Here is a tiny trained network, its code and every weight. The questions are about switching its units off for an input and a target symbol, where a switched-off unit gives its printed mean instead of its output.

import numpy as np


def w(rows, s, z=0):
    codes = np.array(rows[::2]) - 128.0
    scale = np.full(codes.shape[1], s)
    scale[-1] = z or s
    return codes * scale


def norm(h):
    return h / np.sqrt((h * h).mean(-1, keepdims=True) + 1e-5)


def f(y):
    return y / 2 * (1 + np.tanh(0.7978845608 * (y + 0.044715 * y**3)))


def softmax(a):
    e = np.exp(a - a.max(-1, keepdims=True))
    return e / e.sum(-1, keepdims=True)


def log_softmax(a):
    a = a - a.max(-1, keepdims=True)
    return a - np.log(np.exp(a).sum(-1, keepdims=True))


def net(x, mask):
    ids = ['ΞΠγδζθλμψ'.index(c) for c in x.split()]
    T = len(ids)
    res = E[ids] + P[:T]
    u = 0
    for l in range(3):
        r = norm(res)
        for j in range(3):
            rows = slice(2 * j, 2 * j + 2)
            q, k, v = (r @ M[l][rows].T for M in (Q, K, V))
            z = softmax(np.where(np.tri(T) > 0, q @ k.T / 2**0.5, -1e9)) @ v
            o = O[l][rows]
            res = res + np.where(mask[u + j], z, o[:, -1]) @ o[:, :-1]
        u += 3
        y = f(norm(res) @ A[l][:, :-1].T + A[l][:, -1])
        res = res + np.where(mask[u : u + 4], y, B[l][:, -1]) @ B[l][:, :-1]
        u += 4
    return log_softmax(norm(res)[-1] @ U[:, :-1].T + U[:, -1])


Q, K, V, O, A, B = {}, {}, {}, {}, {}, {}
E = w([
[176,126,162,152,140,171,152,147,169],'Ξ',
[167,135,180,194,149,170,179,159,133],'Π',
[125,131,215,177,91,137,133,138,104],'γ',
[162,147,161,223,120,76,136,155,148],'δ',
[211,127,117,128,88,124,115,171,198],'ζ',
[136,108,195,156,123,121,103,43,138],'θ',
[101,131,115,93,129,133,176,105,167],'λ',
[110,122,174,119,169,86,111,153,160],'μ',
[61,84,88,251,170,136,97,204,167],'ψ',
],0.023)
P = w([
[107,26,85,163,250,195,162,142,97],'0',
[100,83,165,137,150,213,123,144,245],'1',
[139,38,129,127,162,112,195,143,112],'2',
[99,124,164,104,124,187,122,137,212],'3',
[144,73,129,110,126,95,188,131,101],'4',
[110,162,150,103,121,163,124,113,190],'5',
[155,102,120,97,111,86,168,125,86],'6',
[123,186,134,99,118,147,118,104,165],'7',
[167,127,108,90,82,71,149,119,74],'8',
[132,208,99,94,116,127,106,99,138],'9',
[198,149,85,76,72,74,133,116,53],'10',
[143,241,114,82,121,113,126,102,133],'11',
],0.013)
Q[0] = w([
[79,154,146,143,153,211,44,94,71],'0.h1',
[140,131,163,156,42,135,125,194,152],'0.h1',
[248,125,138,103,10,118,205,121,79],'0.h2',
[141,251,137,154,175,183,63,145,116],'0.h2',
[151,119,122,117,130,129,101,129,112],'0.h3',
[128,142,135,130,103,106,150,141,146],'0.h3',
],0.012)
K[0] = w([
[151,38,223,178,131,174,84,86,116],'0.h1',
[158,177,131,151,98,123,113,232,96],'0.h1',
[187,245,132,45,125,45,120,80,80],'0.h2',
[195,97,103,206,80,208,150,140,142],'0.h2',
[87,133,98,130,105,98,154,128,114],'0.h3',
[145,113,157,145,130,95,140,129,126],'0.h3',
],0.011)
V[0] = w([
[166,127,127,147,131,208,119,72,127],'0.h1',
[109,2,171,109,149,112,112,14,133],'0.h1',
[127,154,47,108,126,157,209,47,140],'0.h2',
[108,100,168,80,247,31,43,63,164],'0.h2',
[147,234,179,111,91,124,198,147,31],'0.h3',
[168,234,164,62,92,96,186,70,179],'0.h3',
],0.0061)
O[0] = w([
[143,125,162,64,13,254,128,143,158,176],'0.h1',
[138,188,177,82,30,138,178,183,65,252],'0.h1',
[93,34,36,136,44,109,168,158,204,47],'0.h2',
[128,71,122,53,224,156,43,163,51,60],'0.h2',
[128,136,65,108,88,240,113,178,44,105],'0.h3',
[109,159,70,242,160,210,113,193,40,37],'0.h3',
],0.0059,0.0025)
A[0] = w([
[137,253,140,91,108,131,163,184,90,1],'0.n1',
[210,94,75,116,175,74,168,152,170,151],'0.n2',
[164,5,102,153,98,56,136,169,53,136],'0.n3',
[233,178,125,87,189,97,58,147,55,105],'0.n4',
],0.0059,0.0044)
B[0] = w([
[2,157,199,122,109,148,191,231,147,144],'0.n1',
[162,97,214,84,102,173,125,103,16,222],'0.n2',
[64,18,131,161,72,199,162,137,94,253],'0.n3',
[135,100,157,121,136,113,56,125,152,149],'0.n4',
],0.009,0.0019)
Q[1] = w([
[80,77,102,96,94,73,199,103,79],'1.h1',
[145,130,37,91,157,136,176,132,108],'1.h1',
[89,71,141,132,75,128,192,89,3],'1.h2',
[129,126,107,210,128,143,174,150,214],'1.h2',
[139,127,193,165,100,171,140,65,38],'1.h3',
[96,230,104,109,168,231,101,94,226],'1.h3',
],0.011)
K[1] = w([
[57,144,81,90,132,87,148,104,132],'1.h1',
[130,60,123,108,146,149,144,132,184],'1.h1',
[23,155,95,144,102,97,80,76,64],'1.h2',
[125,127,138,184,151,194,177,191,119],'1.h2',
[156,172,96,161,95,137,81,97,64],'1.h3',
[124,135,247,121,158,131,182,73,154],'1.h3',
],0.014)
V[1] = w([
[98,163,35,56,102,117,210,91,146],'1.h1',
[110,135,228,233,71,146,55,91,149],'1.h1',
[176,202,110,70,160,58,222,211,120],'1.h2',
[136,86,162,110,73,72,118,2,134],'1.h2',
[225,153,124,17,20,103,131,84,106],'1.h3',
[104,168,213,51,157,134,183,153,139],'1.h3',
],0.0075)
O[1] = w([
[109,116,187,163,138,171,175,182,110,68],'1.h1',
[129,103,82,93,148,143,122,105,163,254],'1.h1',
[131,123,156,172,130,135,64,51,101,83],'1.h2',
[90,127,105,183,77,139,169,165,65,207],'1.h2',
[99,116,157,251,159,165,98,178,146,165],'1.h3',
[137,186,92,170,121,160,43,183,130,206],'1.h3',
],0.012,0.0094)
A[1] = w([
[146,180,155,130,64,197,152,163,139,7],'1.n1',
[95,100,138,129,214,85,77,168,8,2],'1.n2',
[184,152,98,127,128,99,96,147,135,124],'1.n3',
[129,130,123,209,132,114,113,121,145,174],'1.n4',
],0.013,0.0059)
B[1] = w([
[160,176,149,96,116,83,120,149,32,255],'1.n1',
[146,109,179,40,107,242,1,74,76,147],'1.n2',
[127,152,182,160,68,152,135,162,108,182],'1.n3',
[127,144,97,73,107,129,161,146,158,225],'1.n4',
],0.016,0.0074)
Q[2] = w([
[133,110,124,189,85,223,137,87,174],'2.h1',
[164,90,169,152,73,201,215,147,121],'2.h1',
[208,100,140,254,109,52,132,124,112],'2.h2',
[90,70,197,97,142,181,24,236,136],'2.h2',
[102,49,188,124,105,103,80,141,151],'2.h3',
[57,156,204,175,112,116,81,120,160],'2.h3',
],0.0095)
K[2] = w([
[156,146,104,132,88,137,90,150,163],'2.h1',
[170,245,69,86,105,75,84,79,140],'2.h1',
[216,68,159,199,53,51,183,141,124],'2.h2',
[121,88,215,126,177,200,74,196,138],'2.h2',
[100,89,109,102,122,114,94,166,132],'2.h3',
[141,163,173,101,77,157,108,162,151],'2.h3',
],0.012)
V[2] = w([
[135,143,150,126,152,118,161,39,109],'2.h1',
[96,128,107,156,133,144,172,98,89],'2.h1',
[175,27,221,146,176,135,95,112,139],'2.h2',
[175,61,82,189,45,139,112,63,148],'2.h2',
[108,91,150,166,98,122,223,106,110],'2.h3',
[106,154,25,227,255,178,125,181,156],'2.h3',
],0.0069)
O[2] = w([
[141,156,125,123,95,214,115,201,97,66],'2.h1',
[139,154,196,95,123,140,185,164,139,90],'2.h1',
[121,163,57,104,55,136,162,149,77,53],'2.h2',
[130,221,209,98,254,119,138,163,27,130],'2.h2',
[132,196,105,150,151,125,7,100,138,121],'2.h3',
[149,155,113,26,81,119,169,140,92,2],'2.h3',
],0.0073,0.0077)
A[2] = w([
[93,81,22,135,159,105,67,184,59,20],'2.n1',
[173,254,157,94,86,95,121,179,101,1],'2.n2',
[170,95,77,127,84,110,105,143,116,175],'2.n3',
[145,188,65,160,179,106,134,190,231,182],'2.n4',
],0.012,0.0072)
B[2] = w([
[43,184,26,106,111,200,195,6,108,143],'2.n1',
[52,203,28,25,124,41,121,178,12,248],'2.n2',
[51,152,166,122,175,128,129,101,174,174],'2.n3',
[131,143,104,137,96,134,47,133,184,226],'2.n4',
],0.015,0.011)
U = w([
[157,167,159,211,91,118,100,134,235,191],'Ξ',
[111,184,74,128,160,62,108,218,67,130],'Π',
[151,62,163,244,103,129,193,198,89,255],'γ',
[177,51,157,52,128,70,223,100,176,162],'δ',
[52,148,80,191,149,199,195,38,108,57],'ζ',
[182,159,158,254,247,84,124,66,76,99],'θ',
[95,186,228,129,237,169,172,163,157,7],'λ',
[238,166,104,141,160,201,217,149,126,107],'μ',
[148,30,146,120,138,201,56,109,37,81],'ψ',
],0.0067,0.0031)

Each question gives the input, a string of symbols that net reads in full, and the target symbol t.
The units are the heads (2 rows each of Q, K, V and O) and the neurons (one row each of A and B). Each row of codes is followed by its name. A weight is (code - 128) times the scale printed after its matrix; where a second scale follows, it is the last column's (O, A, B and U).
mask holds one flag per unit, layer by layer, with each layer's heads first. A switched-off unit (its flag False) gives its mean, the last column of its rows in O or B, instead of its output. The means were averaged over made-up inputs and are rounded, as every weight is.
A unit's drop is (log p(t) with every unit on - log p(t) with that unit switched off) / (log p(t) with every unit on - log p(t) with every unit switched off).
The circuit of an input: a set's keep is (log p(t) with only the set's units on - log p(t) with every unit switched off) / (log p(t) with every unit on - log p(t) with every unit switched off). Starting from the 12 units with the biggest drops (on a tie, the unit counted first), units are removed one at a time, each time the one whose removal leaves the highest keep (on an exact tie, the one counted first), for as long as the keep stays at least 0.8.
circuit, biggest first: the units of the circuit, biggest drop first
most important unit: the unit with the biggest drop
k most important neurons: the k neurons with the biggest drops, biggest first
k most important neurons of layer l: the k neurons of layer l with the biggest drops, biggest first
which heads matter: for each layer, one digit per head in row order, 1 if its drop is at least 0.15 and else 0, layers parted by /
input λ γ γ λ Ξ, target γ: circuit, biggest first => [0.h2, 1.h1, 2.n2]
input λ Π λ γ γ γ γ ψ γ, target δ: circuit, biggest first => [1.h3]
input γ λ γ ζ γ Ξ θ γ Ξ, target ζ: which heads matter => 010 / 000 / 000
input γ Ξ γ ζ γ λ γ θ δ μ, target Ξ: circuit, biggest first => [1.n1, 2.n2]
input μ γ γ θ γ θ δ, target ζ: 4 most important neurons => [2.n1, 0.n2, 0.n3, 2.n2]
input λ γ δ γ λ γ θ, target γ: which heads matter => 100 / 101 / 000
input λ γ μ γ γ θ θ γ γ μ Π, target ψ: circuit, biggest first => [0.h2, 1.n2]
input μ λ μ λ θ, target ψ: circuit, biggest first => [0.h2, 1.n2]
input γ γ γ ψ, target Ξ: circuit, biggest first => [2.n2, 2.n4]
input Ξ λ θ, target γ: which heads matter => 100 / 100 / 000
input ζ ζ λ, target γ: circuit, biggest first => [1.h1, 2.n2]
input λ λ δ ζ Ξ δ λ ζ Π, target γ: which heads matter => 010 / 100 / 000
input γ γ Π γ λ γ μ γ ζ, target ψ: which heads matter => 010 / 000 / 000
input ζ ψ λ γ γ γ λ μ μ ψ Π, target δ: most important unit => 1.h3
input ψ γ θ μ λ θ λ ζ γ, target γ: which heads matter => 001 / 100 / 000
input λ λ Π ζ ζ, target Ξ: which heads matter => 111 / 001 / 101
input γ μ δ μ λ γ δ, target γ: 2 most important neurons => [0.n3, 2.n2]
input λ ψ θ λ Π, target γ: which heads matter => 011 / 100 / 000
input θ γ γ λ, target Ξ: which heads matter => 000 / 010 / 010
input Ξ λ λ Π ζ, target γ: most important unit => 1.h1
input γ γ γ γ δ γ γ δ γ ζ δ λ, target Ξ: circuit, biggest first => [2.h2, 2.n2]
input λ λ θ γ Ξ, target ζ: which heads matter => 010 / 100 / 000
input γ γ γ γ λ Ξ, target Ξ: 2 most important neurons => [2.n2, 1.n1]
input λ γ θ ψ γ λ λ, target γ: which heads matter => 011 / 100 / 000
input γ γ Π δ γ, target θ: which heads matter => 110 / 101 / 010
input γ δ ψ γ γ γ θ θ λ μ γ, target ψ: circuit, biggest first => [1.n2, 0.h2]
input δ γ γ γ γ μ, target Ξ: most important neuron => [1.n1]
input γ μ θ δ ζ, target ζ: 2 most important neurons of layer 0 => [0.n2, 0.n3]
input ζ θ Π γ, target Ξ: 3 most important neurons => [2.n2, 0.n2, 1.n1]
input ζ λ δ γ θ θ λ μ ζ, target ψ: 4 most important neurons => [0.n2, 1.n2, 0.n4, 2.n2]
